[170  96 135  93 171  90 109 173 105  88  92 131  82  84  86  84  82  87
 166 172 105  95 163  97 165 135 156 163 150 172 127]  penu
[135 120 128 120 136 119 123 136 122 119 119 127 117 118 118 118 118 118
 134 136 122 120 134 120 134 128 132 134 131 136 126]  nutul
[112 130 117 142 116  85 125 114 127 134 132 134 140 142 142 137 139 143
 120 112 127 132 122 142 121 117 112 122 128 112 119]  gepor
[ 89 118  84 176 112 175 103 104 107 132 125 167 153 180 170 144 150 172
 128  93 107 119 133 177 128  85  80 133 150  93  89]  Tagef
[ 91 178 141 155  78 159 168  80 172 182 181 107 181 171 167 183 182 165
  79  87 172 179  80 149  79 141 115  80  89  87 151]  vopu
[ 78 130  86 185  98 184 112  91 118 146 139 118 168 180 182 159 165 183
 115  81 118 132 143 184 116  87  75 121 141  81  93]  Pubob
after: [179]
[80]
find: [ 91 178 141 155  78 159 168  80 172 182 181 107 181 171 167 183 182 165
  79  87 172 179  80 149  79 141 115  80  89  87 151]
vopu
find: [170  96 135  93 171  90 109 173 105  88  92 131  82  84  86  84  82  87
 166 172 105  95 163  97 165 135 156 163 150 172 127]
penu
find: [112 130 117 142 116  85 125 114 127 134 132 134 140 142 142 137 139 143
 120 112 127 132 122 142 121 117 112 122 128 112 119]
gepor
after: [103]
[104]

[114 128 137 157 143 104 143 110  56 121 120] = rikof
[139 122 117  96 114 165  97 139 132  73 109] = vafin
[112 106 107 121 128 147 158 142 143 128 118] = sagiz
[138  76 105 121 147 148 156 169 118 132 144] = zofo
[108 135  89 109 143 152 128 142 150 100 104] = gegu
[125 126 139 100 125 126 135 147 157 100 120] = tas
after: [73]
[109]
after: [110]
[56]
find: [138  76 105 121 147 148 156 169 118 132 144]
zofo
after: [150]
[100]
after: [137]
[157]
after: [108]
[135]
after: [138]
[76]

[122 120 101 100] -> zezif
[194  85  86 147] -> gif
[134 133 121 121] -> lef
after: [194]
[85]
after: [120]
[101]
after: [86]
[147]
after: [85]
[86]
after: [101]
[100]

[115 115 102  95 169  93 144 125 116 157 131 196 112]  Misa
[147  86 152 162 127 141 115 102 114 100 134 101 167]  Dem
[126 152 151 161 101 137 111 138 119 141 121 100 129]  Vuvus
[147  86 152 162 127 141 115 102 131 100 134 101 167]  rivu
[154 134 169 172 116 160 104 101 129  63 148  64 155]  zibor
[128 142 126 106 186 140 135 104 149 151 127 132 105]  mupab
[141 141 134 176 121 187 109 114 121 117 133 107 188]  lile
[100 115  96 114 143 132 138 133 176 147 115 152 100]  valak
[157 149 121 118 111 143 154 163 127 157 133 132 128]  Buri
[135 123 139 155 105 144 107 116 140 109 100  70 141]  nub
[114 131  81 114 128 109 164 124 138 178 123 106 111]  Fub
find: [154 134 169 172 116 160 104 101 129  63 148  64 155]
zibor
after: [178]
[123]
after: [119]
[141]
find: [114 131  81 114 128 109 164 124 138 178 123 106 111]
Fub
find: [141 141 134 176 121 187 109 114 121 117 133 107 188]
lile
after: [137]
[111]
find: [115 115 102  95 169  93 144 125 116 157 131 196 112]
Misa

[119 154 146 128 103 154 113 153 132 120 106 101 152 101 100 155 119 141
 110 100 121 119 151 151 101  99 100 104 148 106 106 154 142 149 155 138
 154 154 148 120 128 122 101 108 144 104 140  99] = Rase
[113 112 117 127 143 113 136 113 139 132 141 143 114 144 144 112 133 134
 139 144 124 133 114 114 143 145 144 142 116 141 141 112 144 115 112 122
 112 113 116 133 127 142 144 139 118 142 121 145] = dore
[ 81  80  90 119 171  80 147  81 157 134 176 175  82 176 180  81 156 158
 170 177 109 137  83  83 175 182 180 179  87 176 164  80 182  86  81 121
  80  86 176 154 119 168 177 158 108 168 117 182] = mak
[153 154 146 128 103 154 113 153 109 120 106 101 152 101 100 155 119 118
 110 100 134 119 151 151 101  99 100 104 148 106 106 154 101 149 155 138
 154 154 148 120 128 104 101 108 144 104 140  99] = sem
find: [153 154 146 128 103 154 113 153 109 120 106 101 152 101 100 155 119 118
 110 100 134 119 151 151 101  99 100 104 148 106 106 154 101 149 155 138
 154 154 148 120 128 104 101 108 144 104 140  99]
sem

[ 57  85 114 164 139] -> tade
[ 94 102 153  99 136] -> tezo
[ 84 141  58 151 135] -> Zinod
[ 78 157 107 182 183] -> vep
[144 132 111 136 146] -> Gen
[145 141 101 123  58] -> Luzaf
[144 132 103 143 192] -> vor
[ 57 156 114 164 170] -> goz
after: [84]
[141]
after: [101]
[123]
after: [123]
[58]
after: [151]
[135]
after: [85]
[114]
after: [102]
[153]
after: [153]
[99]

[144 151 115 128 115 128 132 106 103 136 156 119 152 106 153 127 114 138
 167 138 137 125 115 105 111 115  95 158 100 153 119 112 136 136 149 141
 115 152 158 158 128 128 128 158 128 128 128 128 158 158 128 128 158 158
 128 158 158 158 158 158 128 128] -> Kovi
[144 151 115 128 115 128 132 106 103 136 156 119 152 106 153 127 114 138
 167 138 137 125 115 105 111 115  95 158 100 153 119 112 136 136 149 141
 115 152 158 158 128 128 128 158 128 128 128 128 158 158 128 128 158 158
 128 158 128 158 158 158 128 128] -> Duk
[143 160 159 112 120  94 144 143 103 165 181 106 161  86 130 135 131 140
 158 129 120 115 106  79  65  97 126 135 119 167 123 161 138 107 134 166
 140 127 158 158 158 128 158 158 128 128 128 128 128 158 158 128 158 128
 128 158 128 158 158 128 128 128] -> tufe
[145 163 141 125 107 135 121 124 129 143 135 104 149 123 150 131 139 147
 178 131 125 152 100 122  91 105 126 136  97 131  83 148 124 134 122 158
 144 139 158 158 158 158 158 158 128 128 128 128 128 158 128 128 158 128
 128 158 128 158 158 158 128 128] -> nune
[124 148 142 145 124 148 122 142 139 121 144 108 149 131 129 135 144 130
 117 137 145 112 117 141 138 136 148 118 115 118 136 135 117 148 137 163
 109 130 158 158 158 158 158 158 128 128 128 128 128 158 128 128 158 128
 128 158 128 158 158 158 128 128] -> tezar
[145 139 126 100 109 117 106 116 111 121 168  99 139 112 153 137 130 140
 167 142 143 102  95  93 100 109 110 163  95 156 122 102 129 134 133 144
 133 127 128 128 158 128 158 128 128 158 128 158 128 158 158 158 128 158
 128 158 158 128 128 128 158 158] -> Vik
find: [144 151 115 128 115 128 132 106 103 136 156 119 152 106 153 127 114 138
 167 138 137 125 115 105 111 115  95 158 100 153 119 112 136 136 149 141
 115 152 158 158 128 128 128 158 128 128 128 128 158 158 128 128 158 158
 128 158 158 158 158 158 128 128]
Kovi
find: [143 160 159 112 120  94 144 143 103 165 181 106 161  86 130 135 131 140
 158 129 120 115 106  79  65  97 126 135 119 167 123 161 138 107 134 166
 140 127 158 158 158 128 158 158 128 128 128 128 128 158 158 128 158 128
 128 158 128 158 158 128 128 128]
tufe

[ 84 133  95 114  56 112 126 123 150 117 138 165  69 153 133 144 140  84
 112 159 156 112 102 131  80 160 123 119  88 193  83 132 111 108 103  92
 175 130 153 120 108  98 154 121 116 157 135 137 116  92 128 160 110] -> dopof
[101 133 112 123  94 120 127 129 147 123 136 146  96 138 133 140 122 102
 109 143 144 124 115 136 105 148 124 131 104 164 104 134 114 115 117 107
 157 125 138 120 119 110 146 117 122 146 130 130 132 111 121 145 123] -> lif
[133 126 139 136 146 136 128 131 128 135 132 115 142 120 133 126 110 138
 115 121 124 138 132 131 141 129 127 139 138 121 135 137 130 130 137 137
 124 118 122 120 136 135 122 134 131 123 125 123 141 144 124 122 139] -> kap
[132 126 136 136 141 135 128 129 129 132 133 117 141 120 130 127 125 137
 116 120 125 137 131 132 139 127 127 138 135 125 134 136 130 127 136 135
 124 119 123 120 136 134 123 133 132 126 127 127 138 142 125 123 134] -> fupod
find: [133 126 139 136 146 136 128 131 128 135 132 115 142 120 133 126 110 138
 115 121 124 138 132 131 141 129 127 139 138 121 135 137 130 130 137 137
 124 118 122 120 136 135 122 134 131 123 125 123 141 144 124 122 139]
kap
after: [95]
[114]

[134 120 126 143 119]  leti
[ 61 173 122 138 113]  Pinaf
[143 155 124 123 123]  boni
[123 116 147 154  87]  Mes
[132 125  76 160 110]  tobe
after: [173]
[122]
after: [154]
[87]
after: [138]
[113]
after: [134]
[120]
find: [134 120 126 143 119]
leti

[104 145 118 111  89 182  96 154  89 108  96 174  68 174  89 179 104 127
 185  92] : kufu
[142  88 147 117 131  89 100 182 182  83  65  88 168 115 123 156 125 155
 128  87] : mupe
[145  93 134 178 138 131 119 131 102 148 123 134  98 158 192 164 148 148
 140 165] : daka
[ 91  76 134 143 178 183 122 150 104 153 145 153 137 101 102 151 143 102
  89 146] : Nopo
[145  93 134 178 138 131 119 131 102 148 123 134  98 158 192 164 148  71
 191 179] : Kofav
[ 91  76 134 143 132 183 172 150 104 153 145 153 137 101 102 151 143 102
  89  91] : tabar
[181 151 136  82 149 124  96 188  91 175 166  94 111 106 169 146 132 178
 169  86] : nog
[ 68 145 118 111  89 182  96 126  89 108  96  74  68 174  89 179 104 127
 185  92] : lus
[145 143 188  84 104 141 140 150  76 157  77 103 147 173 113 166 124  87
 128 189] : fiz
[145 154 184  92  65 180 167 138 137 138 151 129 128 128 119  84 178 104
  91 139] : kif
[178 136 121 138 150 179 111 108 149  72 126 179  72  67 137 191  80  91
 186 148] : zesa
[ 66 121  71 176 166 122 188 123 177 176 117  79 143  88 134  79 128  78
 184  95] : Fodu
after: [180]
[167]
find: [145 143 188  84 104 141 140 150  76 157  77 103 147 173 113 166 124  87
 128 189]
fiz
find: [ 68 145 118 111  89 182  96 126  89 108  96  74  68 174  89 179 104 127
 185  92]
lus
after: [67]
[137]
find: [145  93 134 178 138 131 119 131 102 148 123 134  98 158 192 164 148  71
 191 179]
Kofav

[ 99 132 128 196 103 180]  Fitad
[172 133  76 133 108  95]  Lesu
[100 145  89  93 159 148]  fus
[159 125  80  71 126 136]  rem
[152 141 137 127 151 175]  vekab
[102 123 145  70 138 173]  Moke
[152 105  84 106 107 140]  dod
[ 81 144 150  83 153 138]  maku
[159 125  80  71 126  64]  nelis
after: [151]
[175]
after: [172]
[133]
after: [107]
[140]
after: [99]
[132]
after: [153]
[138]
after: [83]
[153]

[171 100  91  93  94 169 169 166  90 170] -> zumab
[156 106 106 105 106  94 159 162 106 153] -> belu
[112 143 146 146 145 109 102 111 147 114] -> Zage
[158 104 101 101 102 160 160 160 101 157] -> Nutom
[157 108 103 104 105 158 157 156 103 157] -> dud
[126 123  84 125 125 127 127 128 125 126] -> Los
[ 84 171 177 177 176  85  85  87 178  85] -> bovu
[146 117 114 114 115 149 148 148 113 145] -> Nebo
[179  91  86  85  87 181 180 180  85 177] -> Dun
[112 159 147 147 146 105 111 112 148 113] -> Roku
find: [146 117 114 114 115 149 148 148 113 145]
Nebo
find: [112 159 147 147 146 105 111 112 148 113]
Roku
find: [112 143 146 146 145 109 102 111 147 114]
Zage
after: [108]
[103]
after: [117]
[114]
after: [93]
[94]

[ 98  88 172 112 116  94 169 174 172  86  89  93 165  86  86 174 176  82
  95 175  92 166 166 108 169 154  97  85  83] = filu
[ 79  68 190  99 104  75 185 191 191  67  71  72 183  68  67 192 191  65
  75 191  73 185 181  90 187 170  77  67  66] = der
[186 187  76 183 179 190  91  73  77 188 183 187  71 186 188  77  86 187
 187  73 183  73  81 186  82  72 190 187 189] = Pebov
[107 100 155 109 179 103 148 158 154  99 103 102 152 100  99 156 153 144
 104 159 105 152 145 115 150 146 104  99  97] = dovam
[162 175  87 127 122 162 186  90  86 176 177 168 103 178 176  83  86 171
 165  89 174  98  79 153  85 121 158 178 176] = zonol
[116 124 137 103 102 116 125 140 136 125 126 121 148 126 125 134 125 128
 118 139 124 144 123 108 133 155 113 126 124] = posi
[139 143 116 129 127 139 113 117 116 143 144 140 120 144 143 115 112 145
 140 116 143 119 113 136 116 125 138 144 144] = Ginot
[162 175  87 127 122 162  78  90  86 176 177 168 103 178 176  83  75 181
 165  89 174  98  79 148  85 121 130 178 176] = Gukab
after: [128]
[118]
after: [129]
[127]
find: [162 175  87 127 122 162 186  90  86 176 177 168 103 178 176  83  86 171
 165  89 174  98  79 153  85 121 158 178 176]
zonol
find: [186 187  76 183 179 190  91  73  77 188 183 187  71 186 188  77  86 187
 187  73 183  73  81 186  82  72 190 187 189]
Pebov
after: [93]
[165]

[128 146 139 164 101 101 161 178  89 117 122 122 152 128 164 157 131 156
 146 108  94 111 134  91 154 113 146 100 139] : nug
[ 98 135 152 158 109 127 147 149 134 113 129 118 126 130 145 125 133 102
 141 140 129 118 157 147  99 124 131 134 120] : Nokid
[104 102 143 113 132 113 135 156 122 116 139 128  87  80 121 149 113 117
 158 128 131 101 146 115  96 111 145 116 152] : dogem
[129 126 155 160  97 150 104 141 110 129 105 141 126  89 181 140  84 121
 109 110 103  82 152 174 110 117 161  96 141] : fuze
[112 124 101  89  93 124 127  92 145 148 162 174 141 104 126 124 145 148
 127 132 144 143 119 107 118 131 112 168 149] : nebif
[133 107 132 132 125 139 134 119 138 147 128 127 123 135 124 111 128 110
 124 157 134 111 133 136 138 101 115 122 110] : Kuz
find: [133 107 132 132 125 139 134 119 138 147 128 127 123 135 124 111 128 110
 124 157 134 111 133 136 138 101 115 122 110]
Kuz
find: [128 146 139 164 101 101 161 178  89 117 122 122 152 128 164 157 131 156
 146 108  94 111 134  91 154 113 146 100 139]
nug

[176 148  55 162 109 106 148] : gup
[ 81 112 193 100 142 146  90] : zadir
[ 86 146 185 107 137 140  95] : pekon
[177 147  60 154 114 111 178] : Dol
[ 80 111 194 101 141 142  88] : sosu
after: [112]
[193]
after: [147]
[60]
after: [106]
[148]
after: [177]
[147]
after: [60]
[154]
after: [193]
[100]
after: [109]
[106]

[122 180 130 137 125 127 125] : Rom
[135 153 140 141 131 133  98] : zudur
[117 128  97 134 154  84 129] : Fekag
[146 150  97 181 106 125 181] : bemu
[122 180 157 137 125 127 125] : Kem
[128 128 129 128 127 128 126] : tener
[135 130 112 141 179  89 144] : Ton
after: [134]
[154]
after: [154]
[84]
after: [153]
[140]
after: [140]
[141]
after: [146]
[150]

[131 174 115  82 146 117 127 121 162 181 126  93 152] = Tula
[135 138 125 124 134 121 131 127 136 138 135 120 131] = luk
[134 136 125 125 134 122 131 127 135 137 134 121 131] = bet
[119 119 131 125 120 134 122 130 123 124 120 133 128] = tubul
[134 166 117  92 143 116 128 123 157 172 137  98 147] = tif
after: [98]
[147]
after: [133]
[128]

